Here is a tiny trained network, its code and every weight. The questions are about switching its units off for an input and a class, where a switched-off unit gives its printed mean instead of its output.

import numpy as np


def w(rows, s, z=0):
    codes = np.array(rows[::2]) - 128.0
    scale = np.full(codes.shape[1], s)
    scale[-1] = z or s
    return codes * scale


def norm(h):
    return h / np.sqrt((h * h).mean(-1, keepdims=True) + 1e-5)


def f(y):
    return np.maximum(y, 0)


def log_softmax(a):
    a = a - a.max(-1, keepdims=True)
    return a - np.log(np.exp(a).sum(-1, keepdims=True))


def net(x, mask):
    res = np.array(x, float).reshape(1, 2) / 4 @ E
    u = 0
    for l in range(3):
        y = f(norm(res) @ A[l][:, :-1].T + A[l][:, -1])
        res = res + np.where(mask[u : u + 7], y, B[l][:, -1]) @ B[l][:, :-1]
        u += 7
    return log_softmax(norm(res)[-1] @ U[:, :-1].T + U[:, -1])


A, B = {}, {}
E = w([
[137,33,107,129,137,116,42,129,120],'x0',
[125,145,114,130,118,134,156,151,249],'x1',
],0.0017)
A[0] = w([
[131,208,138,125,132,134,188,121,32,3],'L0N0',
[124,131,136,181,103,146,135,115,126,44],'L0N1',
[130,147,106,125,115,119,151,167,115,79],'L0N2',
[149,144,116,181,133,139,139,114,137,67],'L0N3',
[132,215,127,129,126,135,204,136,231,169],'L0N4',
[134,117,159,134,126,146,116,127,144,72],'L0N5',
[137,143,122,137,132,129,141,122,253,92],'L0N6',
],0.0069,0.00031)
B[0] = w([
[106,230,14,170,100,37,143,201,135,226],'L0N0',
[156,106,103,117,99,118,164,116,105,136],'L0N1',
[163,113,99,101,155,116,118,169,111,147],'L0N2',
[154,65,100,117,145,89,152,163,161,142],'L0N3',
[104,112,253,136,125,176,114,23,130,254],'L0N4',
[172,129,89,108,150,145,147,155,123,136],'L0N5',
[133,115,123,61,134,109,151,177,156,219],'L0N6',
],0.0081,0.0087)
A[1] = w([
[111,164,106,167,136,81,103,105,61,127],'L1N0',
[147,85,92,196,145,135,60,106,56,107],'L1N1',
[163,112,94,211,149,142,51,66,30,114],'L1N2',
[152,159,111,254,130,188,66,95,144,1],'L1N3',
[160,174,107,167,122,132,142,80,69,24],'L1N4',
[106,156,91,178,78,152,130,209,133,80],'L1N5',
[97,243,28,226,90,57,151,158,113,97],'L1N6',
],0.0082,0.00077)
B[1] = w([
[127,132,82,136,124,113,123,134,156,178],'L1N0',
[169,129,112,150,134,157,132,91,136,172],'L1N1',
[197,126,101,162,145,162,124,83,131,173],'L1N2',
[104,120,73,115,139,154,146,120,53,132],'L1N3',
[139,143,118,126,126,95,108,163,154,148],'L1N4',
[101,149,171,140,112,125,134,84,156,169],'L1N5',
[82,175,92,168,102,2,105,88,111,250],'L1N6',
],0.009,0.013)
A[2] = w([
[142,169,160,147,113,162,127,183,107,97],'L2N0',
[105,121,246,108,124,176,154,74,141,83],'L2N1',
[110,134,125,143,133,166,130,151,58,2],'L2N2',
[128,137,154,145,117,131,141,158,115,21],'L2N3',
[112,196,120,164,98,125,142,173,119,51],'L2N4',
[89,116,154,137,116,134,121,142,88,66],'L2N5',
[107,130,125,128,132,150,129,145,52,114],'L2N6',
],0.013,0.00033)
B[2] = w([
[136,99,163,151,144,114,88,102,115,128],'L2N0',
[92,113,250,96,123,134,123,52,154,249],'L2N1',
[59,117,138,128,124,177,175,145,37,128],'L2N2',
[133,109,111,153,107,155,132,138,174,129],'L2N3',
[113,125,138,144,122,60,102,74,151,173],'L2N4',
[161,136,99,79,138,127,155,127,147,134],'L2N5',
[93,109,97,118,151,125,133,120,89,128],'L2N6',
],0.011,0.014)
U = w([
[79,126,124,129,131,159,149,153,58,69],'0',
[86,117,247,89,122,137,132,76,147,185],'1',
[83,189,90,172,99,16,111,108,121,184],'2',
[102,141,135,140,119,158,128,184,100,18],'3',
[120,158,150,150,110,146,129,210,95,1],'4',
[141,98,100,56,137,111,137,219,160,163],'5',
[204,120,87,167,145,176,121,82,123,177],'6',
],0.011,0.0042)

Each question gives the input, the list of numbers given to net, and the class t.
The units are the neurons (one row each of A and B). Each row of codes is followed by its name. A weight is (code - 128) times the scale printed after its matrix; where a second scale follows, it is the last column's (A, B and U).
mask holds one flag per neuron, layer by layer. A switched-off neuron (its flag False) gives its mean, the last column of its row in B, instead of its output. The means were averaged over made-up inputs and are rounded, as every weight is.
A unit's drop is (log p(t) with every unit on - log p(t) with that unit switched off) / (log p(t) with every unit on - log p(t) with every unit switched off).
The circuit of an input: a set's keep is (log p(t) with only the set's units on - log p(t) with every unit switched off) / (log p(t) with every unit on - log p(t) with every unit switched off). Starting from the 12 units with the biggest drops (on a tie, the unit counted first), units are removed one at a time, each time the one whose removal leaves the highest keep (on an exact tie, the one counted first), for as long as the keep stays at least 0.8.
units of the circuit, in order: the units of the circuit, biggest drop first
most important unit: the unit with the biggest drop
top k neurons: the k neurons with the biggest drops, biggest first
k most important neurons of layer l: the k neurons of layer l with the biggest drops, biggest first
drop when u is switched off: that unit's drop, to one decimal
input [6,-8], class 6: top 2 neurons -> L0N0, L0N4
input [8,6], class 5: top 4 neurons -> L0N4, L0N0, L2N1, L1N6
input [5,-3], class 6: top 2 neurons -> L0N0, L0N6
input [4,-4], class 6: most important unit -> L0N0
input [6,3], class 5: 2 most important neurons of layer 2 -> L2N1, L2N4
input [5,5], class 5: top 3 neurons -> L0N4, L0N0, L2N1
input [6,1], class 6: units of the circuit, in order -> L0N0, L0N4, L2N1, L1N6
input [8,-3], class 6: 2 most important neurons of layer 0 -> L0N0, L0N6
input [8,8], class 5: top 3 neurons -> L0N4, L0N0, L2N1
input [7,6], class 5: top 4 neurons -> L0N4, L0N0, L2N1, L1N6
input [7,8], class 5: top 3 neurons -> L0N4, L0N6, L0N0
input [4,4], class 5: top 4 neurons -> L0N4, L0N0, L2N1, L1N6
input [4,-3], class 6: top 3 neurons -> L0N0, L0N6, L0N4
input [2,1], class 5: 3 most important neurons of layer 1 -> L1N6, L1N5, L1N2
input [5,4], class 5: top neuron -> L0N4
input [8,0], class 6: drop when L0N0 is switched off -> 1.3
input [1,-1], class 6: drop when L0N4 is switched off -> 1.1
input [3,-1], class 6: drop when L2N1 is switched off -> 0.1
input [6,2], class 5: drop when L1N5 is switched off -> 1.0
